In the rows, 128 means zero.
Each row of numbers belongs to one of the nodes below and depends on some of the facts about them. Some rows are named. Which node is each other row?

Named rows:
[121 100 113 146  98 166 171 127 107 143 114 105 121] -> litri
[137 159  93 133 116 135  53 162  99 181 186 191  80] -> brote
[155  96 130 160 185 114  62 102 154 186 138 213 112] -> skestotris
[106 168  95 122  71 108 107 169  90 159 154 138 121] -> trode
[109 170  93 132  70 104 105 167  93 160 159 139 120] -> klazudok
[169  81 115 167  83 140 189 101  93 135 150  82 122] -> ligro
[116 149 184 137 150  79 151 105 141 107 110  75 126] -> ziba
[131 168  99  94 160 166 139 133 176  80 126 103 140] -> fugra
[160 114 133 146 146 101 162 142 148 101 123  59 108] -> rukos
[160  76 124 144 151  94 119 124 143 156 132 162 141] -> rizim
[ 89 192 114  89 172 169 115 120 187  78 116 136 122] -> lastim
[102 148 119  59  82 138 100 192  64 145 154 145 117] -> mobes
[122 121 163  97 151 118 147 144 125  99 102  72 110] -> fadri
[129  96 138 123 143 101 113 119 135 160 107 161 144] -> flekin
[173  85 125 148  73 166 168  98  89 119 129 113 137] -> flitruri
[147  94 156 126 143 106  99 104 137 144 107 193 161] -> travi
[104 182 113  81 165 176 136 147 179  84  99 108 158] -> tretral
[123 183 120  85 153 169 118 107 173  62 118 141 137] -> nabruk
[148  98  94 196  77 137 170 102 105 149 139  97 127] -> kedras
[116 157 116 100  77 124  93 169  83 146 156 160 129] -> brifar
[ 97 199 106 125 160 140 113 113 184  90 128 130 150] -> segram
[122 133 155 136 153 100 134 135 145 101 120  95 113] -> kliplefla
[146  95 126 156  92 152 169 100  94 145 134 102 129] -> lilol
[127  94 115 139  94 170 178 136 103 144 106  93 139] -> plotratrin
[137 132 152 144 159 102 135 130 148 111 117  90 103] -> flasar
[110 160 110 105  85 119  95 177  88 151 163 156 121] -> ladren
[108 190 110  91 167 167 115 112 180  68 125 140 121] -> kegru
[131 134 154 138 149  99 142 131 148 103 110  81 112] -> fozuskom

How the nodes are related:
beflen | triplopi ziful | drevek 75 | rebe a | grifepi i
bogol | triplopi brifar | drevek 892 | rebe d | grifepi f
botum | triplopi lastim | drevek 75 | rebe e | grifepi j
breplel | triplopi klaler | drevek 75 | rebe d | grifepi i
breskes | drevek 892 | rebe b | grifepi f
brifar | triplopi pavil | drevek 75 | rebe e | grifepi g
brote | triplopi ziskabar | drevek 75 | rebe e | grifepi j
bruvola | triplopi dradrom | drevek 892 | rebe a | grifepi f
bunir | triplopi beflen | drevek 892 | rebe b | grifepi f
daplegrem | triplopi flitruri | drevek 75 | rebe b | grifepi i
disiri | triplopi druku | drevek 75 | rebe a | grifepi f
dotrul | triplopi kegru | drevek 75 | rebe e | grifepi f
dradrom | triplopi litri | drevek 892 | rebe c | grifepi h
drenotres | triplopi gapul | drevek 75 | rebe d | grifepi h
druku | triplopi ligro | drevek 75 | rebe d | grifepi i
fadri | triplopi mobes | drevek 75 | rebe d | grifepi j
fasir | triplopi grostuko | drevek 892 | rebe d | grifepi f
fateflim | triplopi nonu | drevek 892 | rebe c | grifepi h
fepim | triplopi truflufan | drevek 75 | rebe b | grifepi f
fetu | triplopi fadri | drevek 75 | rebe e | grifepi i
flasar | triplopi tredru | drevek 75 | rebe d | grifepi i
flatebem | triplopi trode | drevek 892 | rebe b | grifepi g
flavokle | triplopi kava | drevek 75 | rebe a | grifepi i
flekin | triplopi flatebem | drevek 892 | rebe b | grifepi j
flitruri | triplopi manir | drevek 75 | rebe a | grifepi i
flose | triplopi vivir | drevek 75 | rebe c | grifepi i
fozuskom | drevek 75 | rebe d | grifepi g
fugra | triplopi rukos | drevek 75 | rebe c | grifepi h
gapul | triplopi ritro | drevek 75 | rebe c | grifepi j
gedim | triplopi segram | drevek 75 | rebe c | grifepi j
grivas | triplopi kedras | drevek 75 | rebe b | grifepi f
grostuko | triplopi flekin | drevek 75 | rebe a | grifepi h
grubras | triplopi zegos | drevek 892 | rebe e | grifepi j
gruklibrak | triplopi botum | drevek 75 | rebe b | grifepi f
kava | triplopi kliplefla | drevek 75 | rebe a | grifepi i
kedar | triplopi dotrul | drevek 892 | rebe b | grifepi j
kedras | triplopi gedim | drevek 75 | rebe a | grifepi f
kegru | triplopi gruklibrak | drevek 892 | rebe c | grifepi f
klaler | triplopi lilol | drevek 75 | rebe d | grifepi h
klazudok | triplopi grivas | drevek 75 | rebe e | grifepi h
kliplefla | triplopi breskes | drevek 75 | rebe d | grifepi g
kovek | triplopi pudon | drevek 892 | rebe a | grifepi h
ladren | drevek 75 | rebe e | grifepi h
lastim | triplopi bruvola | drevek 892 | rebe c | grifepi h
ligro | triplopi drenotres | drevek 75 | rebe a | grifepi i
lilol | triplopi logam | drevek 892 | rebe a | grifepi i
litri | triplopi plopo | drevek 75 | rebe a | grifepi j
logam | drevek 75 | rebe c | grifepi g
manir | triplopi skiflol | drevek 75 | rebe e | grifepi h
mobes | triplopi grubras | drevek 75 | rebe e | grifepi j
nabruk | triplopi kedar | drevek 892 | rebe c | grifepi j
nirego | triplopi sibrigir | drevek 75 | rebe b | grifepi f
nonu | triplopi ziba | drevek 892 | rebe a | grifepi i
pavil | triplopi travi | drevek 75 | rebe c | grifepi j
plopo | triplopi stosum | drevek 75 | rebe a | grifepi g
plostumik | triplopi fetu | drevek 892 | rebe e | grifepi g
plotratrin | triplopi nirego | drevek 75 | rebe a | grifepi i
pudon | triplopi fugra | drevek 892 | rebe c | grifepi g
ritro | triplopi fateflim | drevek 75 | rebe a | grifepi j
rizim | triplopi disiri | drevek 892 | rebe b | grifepi g
rukos | triplopi rizim | drevek 75 | rebe d | grifepi j
segram | triplopi flose | drevek 75 | rebe c | grifepi j
sibrigir | triplopi tretral | drevek 75 | rebe e | grifepi h
skestotris | triplopi brote | drevek 75 | rebe b | grifepi f
skiflol | triplopi nabruk | drevek 892 | rebe b | grifepi j
stosum | triplopi plotratrin | drevek 892 | rebe a | grifepi h
stuskevok | drevek 75 | rebe a | grifepi h
takles | triplopi kovek | drevek 892 | rebe b | grifepi j
travi | triplopi daplegrem | drevek 892 | rebe b | grifepi i
tredru | triplopi skestotris | drevek 75 | rebe b | grifepi i
tretral | triplopi takles | drevek 892 | rebe c | grifepi f
trode | triplopi klazudok | drevek 75 | rebe e | grifepi j
truflufan | drevek 75 | rebe b | grifepi i
vivir | triplopi bunir | drevek 75 | rebe d | grifepi h
zegos | triplopi fasir | drevek 75 | rebe d | grifepi i
ziba | triplopi breplel | drevek 75 | rebe d | grifepi f
ziful | triplopi flavokle | drevek 892 | rebe a | grifepi g
ziskabar | triplopi fepim | drevek 75 | rebe d | grifepi h
zubu | triplopi plostumik | drevek 75 | rebe d | grifepi g

Rows to name:
Some rows may be nodes named above.
[138 132 165 145 145  78 164 118 141 101 125  62 116] : drenotres
[154  96 130 159 181 114  61 103 155 182 136 214 108] : skestotris
[160 114 135 148 144  99 163 145 146 100 122  60 107] : rukos
[120  98 114 145  98 165 171 128 107 142 118 104 121] : litri
[ 99 159 107  92  87 133 110 201  89 152 137 142 137] : sibrigir
[129  98 110 151 100 164 164 120 106 139 129 109 109] : bruvola
[155  90 111 159  91 158 168 112  96 141 139 102 123] : stuskevok
[117 137 147 164 152  85 126 133 148 104 127 101 118] : vivir
[ 94 197 147  90 164 139 133  92 169  86 119 111 156] : fateflim
[128 155 116  97  70 129  93 162  80 127 155 169 130] : manir
[142 101 148 157  88 138 180  86  90 146 135  93 138] : nonu
[166  84 113 166  83 142 188 103  89 139 152  80 121] : ligro
[118 158 115 103  79 123  93 170  83 144 157 162 128] : brifar
[113  96 145 117 157 111 113 142 149 162  89 172 161] : nirego
[156 133 139 163 176 113 109 119 157 129 132 112  76] : ziskabar
[108 159 109 108  85 120  94 175  88 153 163 156 119] : ladren
[107 189 113  94 166 167 113 112 180  68 122 140 119] : kegru
[145  95 142 132 151 106  92 104 143 140 119 199 136] : kedar
[151  93 148 130 142 107  99 101 139 136 114 199 150] : skiflol
[126 107 127 166 143  81 105 107 152 167 116 173 148] : grivas
[127 100 137 133 161 106  90 111 151 147 120 197 123] : gruklibrak
[106 189 124  89 166 160 120 114 175  85 120 125 142] : logam
[176  71 102 167  83 147 188 113  93 136 153  81 115] : disiri
[ 96 167 102 106  95 123  87 176  99 144 164 171  96] : botum
[105 180 113  77 163 174 135 145 179  85 101 107 158] : tretral
[131 100 135 138 142  95 113 114 139 164 109 161 143] : flatebem
[129 167 101  93 161 169 136 140 178  79 116 105 144] : pudon
[148  95 136 159  86 133 183  87  89 140 143  85 134] : ritro
[118 160 104 104  82 126  88 163  89 134 163 174 103] : dotrul
[151  92 149 126 142 107  97 102 139 137 116 197 151] : skiflol
[103 190 125  88 165 162 120 114 172  84 119 125 143] : logam
[152 122 147 146 144  85 165 127 144  98 128  57 108] : druku
[ 77 198 119  79 174 170 117 131 186  84 106 130 133] : dradrom
[124 125 163  99 143 116 154 147 124  98  99  64 111] : zegos
[122 185 128  83 153 166 119 109 169  68 112 130 156] : pavil
[166  81 115 168  87 140 189 102  89 140 152  80 126] : ligro
[154  89 111 157  88 158 170 112  95 140 137 104 122] : stuskevok
[169  72  97 157  88 168 185 134  97 143 132  83 129] : kovek
[137  85 132 126 151 108 114 142 146 160 103 164 154] : takles
[100 200 104 128 155 142 116 110 186  88 127 126 147] : gedim
[137 133 149 145 158 103 133 129 148 109 115  91 103] : flasar
[149  99  95 194  78 137 172 101 110 150 141  97 127] : kedras
[140  95 141 139 162 103  87 112 144 165 121 192 136] : truflufan
[149  85 113 135  81 165 180 118  84 139 123  81 120] : grostuko
[176  85 125 150  74 165 170  95  88 121 128 113 135] : flitruri
[116  99 140 152 160  87  79 118 143 159 134 207 151] : bunir
[168  71  98 154  86 168 183 136  99 142 131  85 129] : kovek

The same nodes again, as new rows of numbers:
Some nodes and their rows:
[116 201 113 162 127 132 131 152 101 122 110  82  77 137  77 120 131 161
 166 104 127 125 149  93 116 142 160 102  98  94 144 125 113  94 160 116
 110  88 151] -> beflen
[132 173 121 165 135 167 153 150 134  73  92  91 134 124  59 104 109 188
 179 110 115 126 166 103 118 162 144 113 114 101 158 152 123 118 158 116
 136 121 125] -> flitruri
[124 189 143 155 162 160 164 154 187 112 155  96  89 162  94 120 110 168
 141 133 158  98 119 133 124 139 122 115 100 125 139 154 142 126 161 105
  94 133 158] -> ligro
[114 144 141 164 133 149 116 180 138 124 100  71 119 157 106 119 122 141
 162 135 140  98 116 126  99 153 127 100 106  79 152 131 132 118 156 112
 124 118 153] -> stuskevok
[151 143 125 169 113 145 148 154  94  82 142  83  94 157  83 101 130 139
 171 125 156  87 147 123 115 163 142 122 118  84 155 130 131 125 139 118
 106 101 144] -> kedras
[160 151 103 165 142 139 136 146 134 111 114  88  81 159  41  99  90 145
 151 108 127 129 125 106 105 116 136 132 103  66 130 128 123 132 141 107
 116  93 141] -> plopo
[127  83 125 162 121 164 134 162 184 117 141 101 120 158  90 113 134 155
 167 112 145 121  90 153 110 126 138 129  97  96 153 155 143 134 168 106
 116 118 176] -> grostuko
[107 194 131 147 113 156 146 132 196  95 157  87  96 160 122  86 111 156
 186 156 146 146 118 141 115 182 174 122  89  69 133 119 168  99 159 119
 142 101 157] -> lilol
[125 145 121 158 154 149 114 190 144 110  90  83 104 170  69 143  99 130
 140 117 112 104 108 130  82 128 131 138 108  63 130 107 143 126 149 109
 127 109 145] -> stosum
[121 173 134 172 133 120  88 142  95 133 152 122 122 101 119 121 138 127
 110 124  78 226 146 124 135 147 129  84 151 133 136 109 140  87 145 128
  86  98 115] -> bunir
[106 107 178 187 144 142  81 135 136 147 124 118 133 131 124 145 131  98
  97 189  82 169  93 121 123 170 104 121 130 134 128 133 161 114 130 125
  97 124  97] -> rizim
[136 104 156 169 127 133 103 139 111  97 180 137 126 103 148 121 121 108
  88 156 117 174 117 188 137 172 125 109 127 132 155 110 160 144 135 138
 128 117 122] -> grivas
[123  91 143 176 137 147  84 145 152 105 167 159 152 129 139 158 123 113
  97 144 107 179 121 162 146 125 101 110 117 145 162 110 171 114 155 121
 128 120 138] -> flatebem
[130 141 155 164 117 164 110 153 132 132 199 149 160 111  91 125 139  93
 123 151  50 164 156 136 142 116 127  90 152 107 148  94 123 100 144 104
 118  97  82] -> tredru
[ 73 114 164 182 166 141 168 103 133 151  53 117 122 140 110 156 149 118
  78 141 110 129  79 139 121 140 123 108 193  85 120 148 161 129 130 125
 165 136 158] -> pudon
[111 139 169 144 145 174 148 116  98 112  96  97 133 141 160 172 157 122
 108 123 100 143 109 146 113 145 123  95 186  87 120 156 128 127 104 125
 137 127 177] -> segram
[118 132 137 115 125 180 205 122 149  74 106 120 121 111 134 186 138 152
  85 124  71 177  94 140 117 165 109  89 164  94 145 168 155 137 140 123
 159 145 162] -> pavil
[149 102 146 138 127 129 125  98 214 109 135  69 134 142 123 113 133 162
  63 158 102 125 159 115 126 101 123  88 138 122 131  76 120 209 158 137
 149 180 155] -> fadri
[152  96 163 139  81  92 143  66 174  98 126  61  96 167 129 104 127 172
 147 139  90 172 176 105 135 135 102 110 163 123 118  65 117 123 150 128
 166 119 117] -> breplel
[151  91 155 146 143 138 141 110 157 143  80  26 134 148 146 116 153 124
 124 167  95 146 109 120 104 102  94  67 132 112 130  43 126 209 168  91
 174 207 105] -> zubu
[133 158 177 143 116 127 103 152 155 127  76  44 121 158 158 118 155 137
  96 120 107 180 168 128 126 135  94  90 166 124 122  74  89 155 147 122
 136 140 137] -> vivir
[105 136 185 156 132 135 130 141 169 143  96  40 106 173 135 124 117 134
 103 144 115 122 155 139 126 110  83 102 170 159 128  84 127 158 156 130
 134 176 127] -> drenotres
[152  89 166 137 102 100 126  87 199 101 139  76 101 172 159 136 132 168
 104 149 109 140 146 141 134 138 105  93 150 126 117  77 108 134 168 131
 171 139 138] -> ziba
[145  53 153 125 101 134 120 132 207 124 131  82 107 145 116 115 143 174
 116 139 116 177 109 149 132 101  95 112 135 131 148  92 111 182 160 131
 149 173 139] -> fasir
[112 130 184 130  72 119 115 103 199 110  99  46 103 177 151 116 127 145
 150 167 111 155 154 135 122 142  94 109 165 104 127  70 116 137 148 121
 176 118 121] -> klaler
[144  84 124 103 128 110 111  97 173 139 111  64  76 143 114 125 129 144
 100 109 125 154 187  81 141 137 104  87 169 115 156  84 101 106 149 122
 168 152  98] -> kliplefla
[128 175 169 136  79  94 138 116 146 156  67 119 147 168 141 140 114  95
 117 112  88 134 123 121 110 129 132 104  79 123 161 148 173 180 122 163
 165 126 126] -> botum
[109 154 181 142  70 101 139 102 142 177  84 135 138 184 120 126 124 135
 106 153  61 144 113 120  94 118 161 107 118 131 180 147 151 203 137 153
 137 154 141] -> grubras

Name these rows:
A row may be one of the nodes named above.
[ 99 121 190 163  87 101 144 134  96 152  81 135 136 182 152 122 127 102
 119 137  97 130 145 156 118 153 142 141 100 129 180 106 161 173 133 125
 154 114 137] : klazudok
[166 133 130 174  85 116  99 141 124 107 143 130 150 100  95 112 118  92
 122 127  99 168 122 111 132 116  96  77 134 137 133 120 177  96 123 166
 110 111  90] : gruklibrak
[125  68 142 165 132 150  86 148 157  92 169 155 151 117 146 146 129 112
  99 146 108 186 108 160 138 124  98 113 122 144 165 104 179 108 155 125
 116 118 138] : flatebem
[124 184 175 138 120 119 149  77 120 175  75 101 159 187 140 124 136  94
 129 159  67 143 116 111  97 124 155  91  94 112 173 120 166 190 151 117
 149 168 126] : plostumik
[ 91 149 148 159 161 175 199  90 156 131 141 117 110 128 178 160 115 136
 100 120 122 134  89 144 131 115 123  92 175 127 122 164 144 129 140 125
 146 171 169] : gapul
[138 130 143 154 158 128  85 134 155 129 158 146 116 117  89 127 154 132
  68 156 123 186 114 188 132 138 112  99 129 124 120 139 196 111 165 156
 139 121 119] : takles
[ 78 113 164 169 151 138 158 110 126 161  55 117 128 146 109 141 147 118
  93 139 121 139  74 133 115 141 104 108 190  81 125 156 161 130 126 135
 171 138 169] : pudon
[126  74 145 175 137 149  94 146 151 104 172 158 155 118 144 142 126 113
 104 143 105 184 110 169 146 134 108 115 126 143 162 118 180 112 159 125
 127 122 148] : flatebem
[133 132 147 169 141 158  95 116 113  75 112 154 147 101  86 118 120 126
 152 145  95 196 143 129 145 135 135  81 141 144 158 110 147  95 141 147
 114 127  94] : skiflol
[ 66 166 127 128 105 177 172  74 188  97 121 126 114 123 187 112 124 127
 131 150 120 207 113 143 127 169 146 124 170  71 124 140 177 120 125 125
 173 135 189] : logam
[ 98 154 169 160 122 189  88 165 115 170 145 137 164 131 125 117 135  91
  98 154  54 148 123 158 128 139 112  95 148  98 141  98 121  93 141 118
 140  96  85] : skestotris
[118  75 192 175 141 130 124 139 177 129  66  49  98 162 115 118 150 132
  73 158 112 147 135 106 144 142  87 131 152 114 133  94 113 178 152 140
 127 170 131] : rukos
[144  80 134 100 133 105 108 104 162 127 106  60  64 137 125 125 134 135
  96 108 126 162 202  91 146 124 114  88 178 119 155  83 111 133 144 117
 163 150 107] : kliplefla
[115 158 176 145  97 112 126 114 121 165  68 111 134 177 136 130 135 105
 121 141  81 145 134 128 107 135 152 112 109 117 174 136 152 165 141 136
 155 131 127] : ladren
[102 180 190 111  94 139 174 158 119 138  66 109 136 188 120 165 128 124
  93 131  45 175 123 121 106 170 151  97 121 110 208 130 170 173 149 146
 140 129 116] : brifar
[137 172 162 140 101 119 148  85 109 106  66 139 153 162  89 109 123 149
 152 105  73 182 170 117 135 139 171 106 106 148 182 144 147 160 137 150
 157 134 110] : manir
[133 118 119 120 150 127  61 114 132 143 158 141  91 110 118 120 114  95
 113 128 104 197 163  98 122 167 131  87 173 112 169 143 161  54 141 124
 130 131  77] : breskes
[151  95 141 138 133 134 130  96 224  98 133  73 126 154 134 110 140 158
  75 156 101 125 156 115 123  96 124  79 137 125 139  68 126 204 159 130
 152 166 154] : fadri
[ 84 119 162 127 136 179 161  92 122 102  28 140 151 121 129 184 129 120
 127 130 124 126  88 126 119 137 121  87 167 102 131 128 131 128 118 126
 143 144 160] : nabruk
[126 113 166 162 131 130 108 151 107  88 173 143 123 110 144 122 116 105
  84 155 118 170 117 190 136 178 109 116 126 117 157 116 160 122 132 136
 129 120 124] : grivas
[ 92 130 165 179 158 152 128 181 147 129 105  73 106 175  88 121 128 131
 156 146 135  84 111  90 113 182 103 132  90 106 128 153 136 119 147  93
  91 116 138] : disiri
[ 87 105 159 116 119 182 160  99 120 110  30 142 147 118 121 173 130 128
 134 122 128 131  94 132 114 130 127  71 177 105 131 135 126 126 117 132
 148 147 158] : nabruk
[121 109 156 143 111  86 159 106 143 130 123 156 132 171 156 114 132 117
 102 122 110 150 146 162 138 145 148 140  81 142 183 128 164 160 140 130
 146 130 157] : trode
[141 163 150 112  81  93 159  74 122 121  76 147 136 166 100 118 130  98
 138 109  94 154 138  95 132 132 145 100 109 143 166 115 149 144 135 168
 124 143 110] : dotrul
[129 112 139 116 162 137  75 105 130 149 155 145  94 115 114 122 116  95
 111 123 103 187 168  99 127 187 125  79 169 119 169 139 162  65 136 125
 118 128  79] : breskes
[133 168 160 142 117 118 161  96 109 107  63 134 146 161  92 109 124 151
 156 116  78 168 185 116 130 134 182 107 110 144 180 144 139 158 141 154
 157 136 113] : manir
[112 172 160 115 115 160 158 114 129 162 142 157 136 189 141  83 143 127
  88 118  37 163 117 150 142 120 184 104  85 120 171 135 118 169 137 144
 174 120 141] : brote
[134 152 122 159 138 169 154 151 139  58 101  88 127 132  57 111 114 181
 185 115 106 123 159 101 112 146 146 105 113  85 157 150 120 114 160 125
 136 130 120] : flitruri
[105 167 148 181 154 128 124 185 144 138  80  82 103 168  60 106 140 126
 144 130 158  77 101 149 103 168 124 104 113  72 139 149 164 126 170 126
 146 100 150] : kovek
[123 152 128 190 125 158 161 141 119 119 138  81  89 161  94 101  84 146
 175 114 128 102 138 102 113 119 159 105 133 100 132 146 151 107 180 120
 105 120 128] : ritro
[117  67 163 175 109 152  65 168 139 128 135 138 154 141 122 156 127  93
 138 154  81 178  95 156 123 122  79 116 141 133 162 125 179 100 152 126
 120 123 120] : flekin
[148 172 155 138 131 116 151  60 167 143 118 128 156 183 147 112 144 114
  93 144  78 152 128 134 115 129 187  88  81 118 172 140 179 224 155 129
 153 153 145] : fetu
[141 135 181 135 117 132 155 147 213 135 159  87 131 140 114 151 151 144
  98 135 109 128 172 168 160  94 127  99 131  88 136  70  40 179 150 108
 164 144 111] : flasar
[140 176 143 142 133 109 160  63 163 145 126 129 155 174 140 118 134 113
  94 150  77 163 120 119 108 123 185  84  80 121 172 136 178 213 152 125
 152 156 146] : fetu
[124 171 172 139 122 127 146  88 118 164  73 102 162 184 148 117 149  96
 128 161  65 164 110 109  95 118 154  96  93 113 166 115 177 193 150 114
 158 169 119] : plostumik
[143 109 150 141 129 127 119  92 220  98 132  73 128 149 123 105 139 156
  71 156 104 132 164 112 126 102 106  71 139 108 141  70 137 201 158 133
 149 170 146] : fadri
[124 127 161 142 140 126 149 102 164 121 123  57  90 163 109 105 142 150
 114 141 121 137 165 103 150 118  68 118 158 156 129  74 125 160 142 124
 106 158 113] : druku
[101  89 143 155 111 167 201  46 118 134 122 120 105 133 150 143 110 152
 124 113 106 142 130 102 117 113 130  97 199 120 108 151 149 103 150 128
 149 117 153] : fateflim
[125  99 168 107 141 169 107 131 181  94 161  81  94 165 140  71 151 138
  73 125  76 138 133 135 151  86 100  93 120 111 141  74  74 146 159 122
 182 157 132] : ziskabar
[112 102 141 169 154 136  67 179 121 133 124 133 148 121 112 172 124 106
  93 151  78 183 113 144  97 134 132 117 140 129 116 102 180 119 139 156
 132 115  86] : nirego

